[-15   8   9  -2  22   8  -5 -13  12  -3 -12 -15  -1  10 -17 -17  -5 -19
  17  10  -7  -5  -3  -1   8  -5  -4   3 -17  -1 -30   7   2  -3 -17  -5
   0 -25 -10 -15 -29 -23 -36  13  -4  -9   7   2   5  13   6  -5  17 -13
  -2 -18   3   5   8 -13  -6  -7  17  32  -1   7   8  11 -11  -1  11   2
  -7  16  14  13   9 -10  -9  12   8   7  10  16   8  21  14   5   5   0
 -14  -6  -6 -13   7  -2  10  19 -15   9   3   5   0  12  23  -9   4   1
   1  16 -39  20   9  17  24  -6  11   3   2 -12 -11  21 -15   9   3   6
  -4  -2 -13 -19  -5  -5  11  20   3   2 -14  -4   5 -10  32 -11  16 -11
 -10  29 -26  11   1  -5 -13  17 -10  -3  16   8  -9  -9  29   3   3   4
   3  -5  -4   5  10  25  16  -2  26  30   7   3  13  -2 -15   4  19 -13
  -9   2 -13   3  22 -11   1  11  -8  -5   2   7   6  -3  -8   8   6] -> B/(28)
[ 18   0   7 -20 -12 -14  -8  19  -5  20  -4  15  -8 -14  12   5  -5  10
  -5  -9   9 -30 -16  14 -26  -4  -4  15  -7  -4 -11  20  -9  -2   1  -6
  18  -4  -1  28  16   9 -11 -14 -15 -13 -31   8  25  10  21  -8  14  -5
 -15  10  16 -18 -27  33   0  -6  38   6 -22  -6 -19   3  28  -7  -3  -2
  27  -7 -14  11 -10   8  -8 -12   6  14 -28   4  -4  -1  -2  -8   6  -6
 -17 -17  -2  -2  12 -15  -5 -34 -12  -2  29  -8  10   2 -39  17   4   6
   8  10  24  -7 -12 -27 -28  -9  21  14  -9  25  11  -8  -3   5  14  -3
 -33 -19 -19  16  13 -18 -16   5  -3   1   9   9  -3 -25  -3  -9  -4  -5
  -2  21   0  19  -5   9  17  -8  -1 -19  -9   2  -4   0  -9   9 -33  -4
 -10   1  20  -5 -24  -2   9   4 -17 -21 -13   0   7  -4   4  10  -6  -2
  -2   4   8  11 -23  21 -17   0 -36  -7 -12  11  -4  11  24 -29 -17] -> P/(30)
[-34   9  15  17   7   8  14  -3   3   5  13   0  -5  -4 -31 -39  -1  -2
  17  -2  12  23  11   3   5  -5  20 -12 -19   1  -6 -14  16  16   1  15
 -17 -19  29 -17 -23 -23  -2   1   3   4  12   8   1 -38  11  -7   2 -21
 -24 -12  -3   5  10   3 -17  -2  -4  25   2  -1  -4 -14 -13  13   9 -17
  -8  24  24  18   2 -14   7  -2  14  29  21   9  15  22  16  14  12  -4
 -10  13  -4  13  -5   9  14  32   0  15 -17  -4 -20  -6  16 -19 -10   6
   4   9 -24  32   9  24   5  -7  -1 -13 -19 -19 -13  24   2   3  -3  -4
  11 -13  -4 -22 -23  -2  30 -10 -15 -16 -16 -18   6   7  14 -21  34 -12
   2   3 -14  -3 -15  19  -9   4  -5   9  -1  10  -9   5   4 -14  16  -1
  25  -2 -18   5  16  26  17 -11  37  27   4   1   5  14 -20  -4  29  -4
   0   5  -9  -2  44 -33   5  14   9   0   3  -6   1  -6  -3  36   2] -> B/(43)
[  5   0  -5 -12 -28   2  -4  -4  15   7   7  -7  -7 -14 -18   3 -12   6
  -5   9 -11 -11  -7  -6  -5  15   0   9  10  16 -21   5  -8 -22   2 -22
   9 -21   1  16   1   7 -37   8   3 -17 -23  12  23  27  -4 -13  19  14
   2  -3  -2   2  -8  11  12 -20  46  35 -11  -7   7  -4   2   0 -23 -24
  21 -19 -25  -6  -1  30 -16  -6  -7 -24  -2  -3  -3  -6 -10   5   8   8
 -11   7  11  -9  10 -19 -15 -25 -16   3  49   3  23   8 -28   5  12  -1
   7   3  -3  -3  -2 -10   2   9  18  -6  12  13 -16  11   0  23  -4   8
   4  -9   0  -1  16  -8 -19  12   7  27   7   4 -19  -9   5  21  -5  17
  -7  29 -20  29 -17  24   1  19  11  -9   5   0   6  -4   5   0 -35  -9
  -3  -1  29   1 -20  -7  -3  16 -20 -28  12  -3   6 -20  -8  26  -8 -22
  -2   7  22   8 -15  24  -8  -1 -22   0  11  25   1  17 -28 -28  -1] -> A/(34)
[ 16  24 -19  -6   2 -19  -2 -18 -16  26  14   5  -1 -13   8   6  -4   1
   2 -11 -11 -18 -11  26  -5  -2  11  18   0 -18 -17  13  -9 -19 -11   4
  22   6  -9  19  11   8  11 -15  -1  -8 -47  -4  19  -1  -6  -3   9   8
 -19   5  39 -48  -9  31  -1  -5  27  -2  22  -9 -12  25  -3   2 -34 -19
  24  -8 -18 -21  -8  -1   1  -3   2  13  39  44  -3   4  -6 -15  12 -10
  15 -10   5  86  -4 -16   0  11 -15 -35  26  13   2 -18 -35   5  -4  13
   0   3   1  22  11  -5 -11   6  19 -14  -8  34 -10 -13   5  31  11  21
 -30   0   5  10  15 -15  13   2 -14   2  -9   2  -2 -20   1  11 -11   0
  48  27 -18  31   7  -3  -6  21  16 -10   4  -2  -1  22 -11  16  -5  13
   5 -11  16  -2  -8 -28   8  -7  -4 -29   0   7  19  22  -6  25  -8 -11
 -17  -6  20  -2 -20  -2   8  10  -3   7 -12   0 -13  31  23 -18   7] -> P/(31)
[-10   8  -4 -25  15 -19   8  16  -3  22 -24  -4  -6 -26 -10  10   5   1
  14  -3  -7 -13 -14  17  17  18 -10  18   3 -26 -23  30 -12 -13  -2  28
  15 -23 -47  26   7  -4   2 -18 -26   2 -36 -25  24 -17   8  -1  -2  -3
 -26   0  25 -41  -5  29 -13  -2  28  -4  14 -13  -1   5   0 -17 -15 -20
  14  17   1 -11  -7  -5  -7   6   0  20   3  45  -1   7   0  -4  19 -14
  11  -2 -12  62   6  -7  12  42 -31 -12  23  12  -1  -6  -5   0  16  17
   1  14  19  24   6   5 -38 -15  21  27   0  15   6 -26 -21  -4  10  21
 -42  -3  -9  -1   9 -22  -2  -6 -22 -10 -23 -11  22 -29  -8  -8 -14  -7
  18   9 -17  12   8 -18   0  -4 -16 -21  18   1   7  15  17  14  -8  20
 -26  -2   9  -8 -25   2   9 -13  -7 -10  -1  21  12  17  -9  14 -16 -11
 -20  -5   6  -6 -26   4  -9   4  10   8 -13  -8 -14  18  30 -30   0] -> P/(31)
[-17   6   0 -15  -1 -18   5   6  11  -3 -18  -7  -3 -55  -2   1 -51  -7
  11  23 -23 -15 -13  -4  -3   8   3   6  10   4 -24   7  -4 -19  -4  -6
   1 -22 -23  10  -5   0 -43   9  -3  -4 -18   5  12  13   3   2  18   8
  -2  -3  -1  -3   6   1  -5 -16  40   2 -14  -6   7   3  -5 -12 -10  11
  10 -13 -10   2   6  25  -5 -12  -3 -26 -16   5   2  -6   4  13   1  -2
  -4  -7  21  -9  18 -20   1 -14 -26  -1  29  -1  20  18 -14  -4  22 -16
   1  -2  20 -13   4  -4   7  -5  25  -2  10  -3 -18   6 -11   8  -3  -3
  37 -11  -6   6   5  -4  -8  26  -5  11   0   8  -2 -11   7  10 -15   7
 -14  16  -3  13 -11  12   8 -20  13 -17  11   0  -2   9  17  -5 -16  -1
 -24   2  27  -3 -29 -17   6   5  22 -13  17   0   4 -13  -5  23  -7 -27
  -2   0   3  12 -18  15  -6  -7 -13   4  12  11   0   5   1 -24  -5] -> A/(34)
[-46  20  -1  -5  24 -18  -2   1   6  -8 -14 -10   8  -1  -4   4 -14 -15
  17  28 -26 -24 -21 -15 -10   6  10  13  14  -9 -33  14 -11 -11   2  13
   0 -48 -47  11 -10 -17 -21  17   2 -14 -61 -13  -3  26   0  -2  24   0
   5 -21   6   2  26  -1 -13  -3  12  -9 -10  -9   4   7 -15 -17 -28   3
  -6   4  -9 -11   1  -1 -10  11  -9 -16  21  18   2  11   5  11  -2   4
  -2 -15 -11  34  14   5   7  25 -32   9  27   7   1  -6  -5 -16  31  23
   4  -5 -24  36   5   3  10  -8  31   7  13  -6 -23  -6 -31   2   4  15
  -2  12  14  -4  28 -15  -8   9 -18 -15 -14   0   1 -29  -1   4 -30  -6
  14   4   8  29   8  -9 -17  -2   1 -24   3   4  -8  -3  30   5  -2  17
 -35 -14   4  -3 -13   2   8 -12   2  21  14  15   5   6  -4  24  -9 -33
 -19   5   6  -7 -26  18   4   3  15   5   6  -4  -1   8   0 -23  31] -> A/(34)
[ 10  15 -15 -13 -41 -18  56  -7 -28  20 -18  21  -5 -17  15  10   8  17
   9 -12  -4 -17   2  20  -4  -8   2  -1  -1 -16  -1   5  -1 -19   5  12
  22   6   9  30  15  20 -19 -23  -5  -6 -30 -16  24   0  12  -2   6   2
 -20  -1  40 -63  -5  24  -9  -3  35 -21  21 -18 -27  24  25 -12 -13 -27
  15   4 -15   8  -6  11  17   0 -10  20  11  35   8 -15  -6 -16  25 -11
  15   1   7  80   5  -8   1 -10 -14 -25  23   0   7 -11 -45  11  -8   7
  17   4  34 -18   5 -15 -57  -2  28  -3 -17  30  -9  -5  24  -2  19  11
 -26 -17 -10  21   8 -21 -17  -3 -36  -2   5   0  -7 -20 -12   8  -8   8
  11   9  11  15 -12  11  -1  -4  36  -3  -2  -1  -4   8 -16  17 -21  13
  -3 -19  31 -10 -23 -24 -15   3 -16 -56   0   1  11   3   8  13  -3 -13
   0  -5  21  17 -21  -7  -4  -5  -6   5   0  -4 -11   7  28 -11 -20] -> P/(31)
[-47   9   3 -20   5 -17 -14  -3  23  -5  -6  -3   0 -11   5   0   1  -6
  19  24 -31 -32 -26  -3  -7  -5  10   8  -6  -2 -20   3 -23 -25 -11  -1
  -1 -36 -61  23 -11 -10 -61   9   7  -8 -24  11   9  22   8 -11  43   9
  -2 -18   4 -32 -42   1  -4 -16  50   4 -16 -13 -11   4   8 -10 -24   1
  33 -13  -9  10   8  15  -5  13   1  -2  -6  10   5  16  14  -2  13   7
 -19 -22   3  -2  36 -26   2   5 -40   2  52   8  25  18 -35 -22  37  23
  -5  10 -10   1  10 -18 -16  -2  26  17   7   5 -17   2 -39  26  24  20
 -27 -26   0 -15  12 -15  -3  12   7   5 -11  10   0 -29  13  -3 -25   6
 -13  44  -3  16 -17  13  12  10  -3 -32   3  -1 -15 -22  31  -5 -10   8
 -26  -5  39  -2 -19  -6  15  -4 -13 -18   0  14  10 -12   0  33   0 -41
 -18   0  -1  19 -14  17 -14 -24 -22  -1  -6   1   0  30  14 -22   5] -> A/(34)
[ 21  11  -5 -38 -15 -25  -5  17  -8  39   8   9  11 -12  10  -2  27  15
 -10 -19   5 -25  -8  24  -2  -5  -4   7  -2 -12  -9  16   2 -20  -7   6
  23  11 -11  30   7   5   0 -19 -17 -15 -32  -9  39 -12   5   8  20  -5
 -25  -6  35 -38 -30  44  -4  -1  26   0  13 -10  -8  22  20   1  -6 -15
  26   1  -5  -3 -14   2   4  -3   0  20   2  41   3  11  -6 -15  11  -9
  -1 -10   1  55   2 -18   0  16 -12 -22  20   0   4  -5 -33  13 -11  -3
   1   4  18  10 -10 -19 -38  -7  11  10 -14  25   7 -16  10  -2   3  15
 -35  -8  -8   8   5 -21  -8  -4 -10   0 -12   4   0 -20  -5  -6   9   3
  12  35 -25  25   0  -1   5   5  -1 -26  -6  -4  -3   7 -12  16 -17   5
  10   3  14  10 -23  -5  -2 -10  -3 -31 -10   3  19  11  -4   9  -6   1
  -3  -4  15  15 -18 -15 -18   0 -12   2  -8   6 -20  28  29 -14 -15] -> P/(30)
[ -4   8  -5  -8   0 -21  -1 -12  10  -5 -10 -18  -9 -12  -1   6  -7   1
   9  27 -17 -12 -19  10  16  -3   2   5  14  -9 -21  -3   4 -13  -9   5
   1 -31 -46  23  -1   8 -36   1   1  -9 -20   0  12  21  -2  -7   9  15
  12   3 -11  -3  12  -5   3   0  52  18  -2 -12   5  -9 -12 -15 -17   2
  11 -16   0  -3  29  28   5  15  -8 -19   0  16  -2  -5 -12   3  12   7
  -6   1  10  -7   3 -25   0 -11 -33   0  30  -4  13  -3 -10  -4  11  12
   6  -1   6  -3  15   2   6 -19  19   6   3  11 -21  -9   5  24  -7   5
 -11  -6  -1  -6  10 -12  -6   2   8  -4  -6   2   7   1   5  16 -21  11
   1  14 -10  10   0  -3  -4  12  -2   2  17   1   2   2   4   9 -28   6
 -22  -8  25  -6 -14 -12  -2   3 -18 -18  19  11   5  -7 -11  20  -2 -11
  -9  -4  14  11 -25  17  -4   2  -2  10  -7   2   7  14   3 -34   2] -> A/(34)
[-41   5  14   0  -3   6  16 -21  13   8  -5   3  -1   4 -21 -23   3 -14
  15  13   3  19  -7   9   7   6   0   1 -22  -9 -34 -13  11  14  -2  21
   1 -40 -12  -6 -24 -33 -25  -2   3  -5   7   4  -1 -34  13  -5  16 -24
 -19 -18  15 -21  13   0 -15   8  18   6   9  -8  -9   9   4  11  -4 -26
  -7  19  13  11  14 -12  14  21  10  45  34  27  14  27  24  -3  24 -10
  -3  10  -9  53   0   8   5  19  -6  -5 -17  11  -9  -1  10 -16  -9 -17
   8   5 -33  11  14  23  -1  -4   3  -2 -11 -19 -22  29 -19  10  15  12
   9  -2  10 -20 -12   6  18  -9 -17  -3 -25 -10   1   1  16  -4  12  -7
  -9  11 -18  13  -9  15 -35  -4   5 -11   6   0 -10  -5   6  -7   6  17
  15 -14 -12  -3   6  29  19 -11  39  18  30  13  66   6  -6  20  15 -20
  -2   2   0  11  30 -36  -5  -2  16  15   3  -9  -9  11   2  34   1] -> B/(28)
[ -4  20 -12  -8 -13 -12   6 -19  -3   8 -17  13 -10 -27  11  24  -4   9
  -5   4 -27 -13   1   7  -4   0   9   2  22 -14  -3  -5   2 -11   3  -4
   1 -14 -10  20  13  12  16 -15   8   7 -20 -12   1   6  -9   2  22   8
  -2   8  31 -30   1  19   3 -11  -8 -29 -18 -12  -9  15   3 -17 -29 -11
   7 -24  -9 -16  -9  13  -9   7  -7  15  26  32   6  -9   3  18  15  -9
  -8 -10   2  53  16 -11 -11 -12 -16 -20  11  19  12   7 -12   7  20  -1
   5  -6 -15  -2  -1  -6 -13  14  19  -8   5   3  -6 -20  -7   3   9  20
 -14   0  19   7  12  -7 -24   9   9  11  -5  14   7  -9 -16  19 -19   9
  30  24  10  13  -8  11   4   4  19 -18  -8 -11   3  -3 -15   7  10  17
   0  -8  26 -14 -17 -32   8  19  -3 -26   1 -14  11   3  14  24  -8 -42
 -11   3  33   5 -21 -10   5  -1   8   6   7  -7 -13  23   3 -18  -9] -> A/(35)
[ 10  21  -8 -13   5 -18   7   7 -17   9  -4  -4   3  -4   2 -23  -5  11
  -9 -30  -5 -20 -23  24  -3  10   0  12   0  -3  -4  12  -5 -13 -14   3
  18  17 -19  25  24   5   6 -16 -16 -14 -31  -7  34  -5   1   4   9   2
 -17  -6  31 -31 -32  18  21  -5  16  16 -23  -9  -3  15  -3 -21   0 -29
  32  -5  -9  -1 -14  -3   8  -2   3  10   3  46   1  10  -9   2  11 -12
  -6  -3  -1  15  -2 -34   3  11 -17 -27  26  -4   7  -6 -35  18   0   3
  17   8  18   5 -14 -24 -16  -7  14  11 -15  28   4 -25   8   1  15  11
 -26 -17 -17  11  -1 -12  -9   3 -19   1   0  -8  18 -16 -64 -16  -2  -3
  45   9  -1   1  -1   6   0   1 -25  -1   5   0  10  18 -10  20 -14  10
 -11  -1  12  -4 -18 -19  -1 -17 -14 -31 -16  10  -5   9 -19   6   9   1
  -4   6  14   7 -30  -4   0   0 -16  -5 -12   3 -10   3  13 -21 -13] -> P/(30)
[-24  16   4   1   6   7   1  -9  -2   5  10  -8  -9   9 -11 -30   1   3
  15   2   9  23  17  16   0  13   7   6  -6  -8 -11 -19   3  14  -2   6
   4  -9   1 -12 -16 -18 -26  -1   0   1   5  -6  -2 -19  -2 -35   2  -6
 -16 -11   7   1   8 -12  -9   5  -5  11  10   3  -5   8 -27   7  13 -10
  -2  13  12  49   5  -3   7   2   2  21  25  23   5  14  11  19  21  -7
   4   1  -6  22   0  -3   9  21  -5 -16 -17   7  -5  -2  13 -11  -9  -5
  -3   8 -36  32  12  19  10   6  -4  -3 -10  -7 -21  14   3   1   6   6
   0  -7  -7 -31 -17   5  17  -7 -14  -1 -18 -10 -11   5  14 -10   9   0
   5   9  -2   3   2   4  -9   1 -10   2   9   3 -14   0  -9  -4   5   0
  23  -7 -11  12  15   0  18  -3  29  18  10   2  11   8 -20  -3  11  -7
 -16  -5  -1  -2  11 -32  13  -3   7  -1   5   3   4  -2  -9  14   6] -> B/(43)
